Below are the code and all the weights of a small trained network. Each question names an input and a class and asks about switching units off, where a switched-off unit gives its printed mean instead of its output.

import numpy as np


def w(rows, s, z=0):
    codes = np.array(rows[::2]) - 128.0
    scale = np.full(codes.shape[1], s)
    scale[-1] = z or s
    return codes * scale


def f(y):
    return np.maximum(y, 0)


def log_softmax(a):
    a = a - a.max(-1, keepdims=True)
    return a - np.log(np.exp(a).sum(-1, keepdims=True))


def net(x, mask):
    res = np.array(x, float).reshape(1, 8) / 4 @ E
    y = f(res @ A[0][:, :-1].T + A[0][:, -1])
    res = res + np.where(mask, y, B[0][:, -1]) @ B[0][:, :-1]
    return log_softmax(res[-1] @ U[:, :-1].T + U[:, -1])


A, B = {}, {}
E = w([
[102,174,86,146,206,88,230,13,56],'x0',
[164,188,121,104,3,250,232,125,192],'x1',
[226,92,174,190,104,106,144,57,79],'x2',
[138,55,185,6,83,217,226,145,98],'x3',
[128,93,42,219,147,107,84,97,102],'x4',
[157,62,85,180,91,68,135,52,24],'x5',
[168,119,109,69,9,20,85,17,136],'x6',
[61,229,33,90,163,133,165,37,179],'x7',
],0.006)
A[0] = w([
[26,162,60,113,188,136,64,162,116,167],'neuron 1',
[104,123,157,181,219,195,230,165,50,109],'neuron 2',
[209,7,133,126,52,98,78,155,42,129],'neuron 3',
[152,59,109,170,127,51,102,86,57,222],'neuron 4',
[190,142,101,132,130,20,97,5,72,111],'neuron 5',
[159,122,87,105,63,149,203,55,149,118],'neuron 6',
[106,169,53,118,158,28,149,10,118,187],'neuron 7',
[149,116,67,160,140,24,65,61,61,151],'neuron 8',
[112,159,66,128,97,123,158,1,118,214],'neuron 9',
[244,86,144,229,68,96,75,174,143,177],'neuron 10',
[40,163,49,137,196,92,100,191,145,136],'neuron 11',
[183,105,172,167,74,149,78,167,131,140],'neuron 12',
[184,173,134,54,43,222,192,169,167,251],'neuron 13',
[119,188,63,115,52,176,207,58,118,92],'neuron 14',
[107,103,200,63,155,159,186,193,135,177],'neuron 15',
[108,193,101,183,213,126,123,131,65,253],'neuron 16',
[37,150,78,121,165,114,52,186,196,179],'neuron 17',
[166,107,248,20,105,158,128,200,188,117],'neuron 18',
[123,160,72,90,96,138,210,137,98,155],'neuron 19',
],0.0071,0.0036)
B[0] = w([
[58,132,78,153,163,143,149,203,183,207],'neuron 1',
[219,94,131,199,166,195,220,137,80,196],'neuron 2',
[126,34,166,136,98,112,55,165,105,204],'neuron 3',
[129,49,141,167,161,52,112,103,120,216],'neuron 4',
[100,128,188,95,181,36,129,36,144,222],'neuron 5',
[158,79,99,55,94,134,100,82,169,186],'neuron 6',
[96,140,136,110,181,95,169,49,183,241],'neuron 7',
[58,110,160,143,180,46,125,91,119,226],'neuron 8',
[168,120,88,96,139,105,146,55,179,217],'neuron 9',
[213,168,153,175,81,96,1,176,135,209],'neuron 10',
[88,138,71,157,157,132,138,180,176,207],'neuron 11',
[157,149,145,136,86,129,90,195,116,181],'neuron 12',
[127,166,123,35,21,192,134,114,104,245],'neuron 13',
[177,87,59,73,63,148,125,73,185,199],'neuron 14',
[89,128,188,112,100,173,206,136,66,207],'neuron 15',
[137,136,116,179,208,132,171,139,152,214],'neuron 16',
[41,170,74,145,130,146,108,197,177,218],'neuron 17',
[61,183,209,58,104,161,145,172,45,228],'neuron 18',
[146,93,95,82,136,195,140,107,152,179],'neuron 19',
],0.0074,0.011)
U = w([
[166,47,156,169,110,92,54,166,89,113],'0',
[202,254,145,176,89,131,59,153,147,122],'1',
[173,125,55,62,59,174,150,76,169,99],'2',
[104,124,145,135,190,41,143,50,142,58],'3',
[191,127,129,197,178,196,219,142,91,254],'4',
[49,187,40,169,166,145,132,185,192,128],'5',
[70,173,193,60,85,181,160,157,45,126],'6',
],0.0086,0.0022)

Each question gives the input, the list of numbers given to net, and the class t.
The units are the neurons (one row each of A and B). Each row of codes is followed by its name. A weight is (code - 128) times the scale printed after its matrix; where a second scale follows, it is the last column's (A, B and U).
mask holds one flag per neuron, in row order. A switched-off neuron (its flag False) gives its mean, the last column of its row in B, instead of its output. The means were averaged over made-up inputs and are rounded, as every weight is.
A unit's drop is (log p(t) with every unit on - log p(t) with that unit switched off) / (log p(t) with every unit on - log p(t) with every unit switched off).
The circuit of an input: a set's keep is (log p(t) with only the set's units on - log p(t) with every unit switched off) / (log p(t) with every unit on - log p(t) with every unit switched off). Starting from the 12 units with the biggest drops (on a tie, the unit counted first), units are removed one at a time, each time the one whose removal leaves the highest keep (on an exact tie, the one counted first), for as long as the keep stays at least 0.8.
circuit, biggest first: the units of the circuit, biggest drop first
unit that matters most: the unit with the biggest drop
k most important neurons: the k neurons with the biggest drops, biggest first
drop when u is switched off: that unit's drop, to one decimal
input [-2,-3,-7,-7,7,-4,7,-7], class 5: circuit, biggest first => [neuron 17]
input [-6,4,-5,2,2,6,-5,7], class 2: 3 most important neurons => [neuron 13; neuron 14; neuron 8]
input [-2,7,1,-5,-5,-4,7,-7], class 6: 2 most important neurons => [neuron 18; neuron 13]
input [1,4,7,8,8,1,7,-3], class 0: 3 most important neurons => [neuron 3; neuron 4; neuron 10]
input [7,2,7,6,7,2,-5,6], class 2: 4 most important neurons => [neuron 14; neuron 6; neuron 9; neuron 19]
input [3,-7,4,7,-3,-2,-3,2], class 4: 2 most important neurons => [neuron 2; neuron 13]
input [-3,7,8,4,5,-8,-1,1], class 6: 2 most important neurons => [neuron 18; neuron 9]
input [1,3,-1,0,0,6,5,-4], class 0: 2 most important neurons => [neuron 3; neuron 10]
input [-4,3,7,0,1,1,-2,-2], class 0: 2 most important neurons => [neuron 3; neuron 17]
input [-5,2,8,-3,-6,5,5,8], class 3: 3 most important neurons => [neuron 5; neuron 8; neuron 7]
input [4,7,-4,1,7,4,-3,-2], class 2: drop when neuron 9 is switched off => 0.0
input [4,8,5,-8,3,-4,8,-6], class 3: drop when neuron 5 is switched off => 1.1
input [-8,-1,-2,0,-7,1,6,-1], class 6: drop when neuron 18 is switched off => 0.2
input [6,-2,-7,6,2,-5,7,-2], class 2: unit that matters most => neuron 8
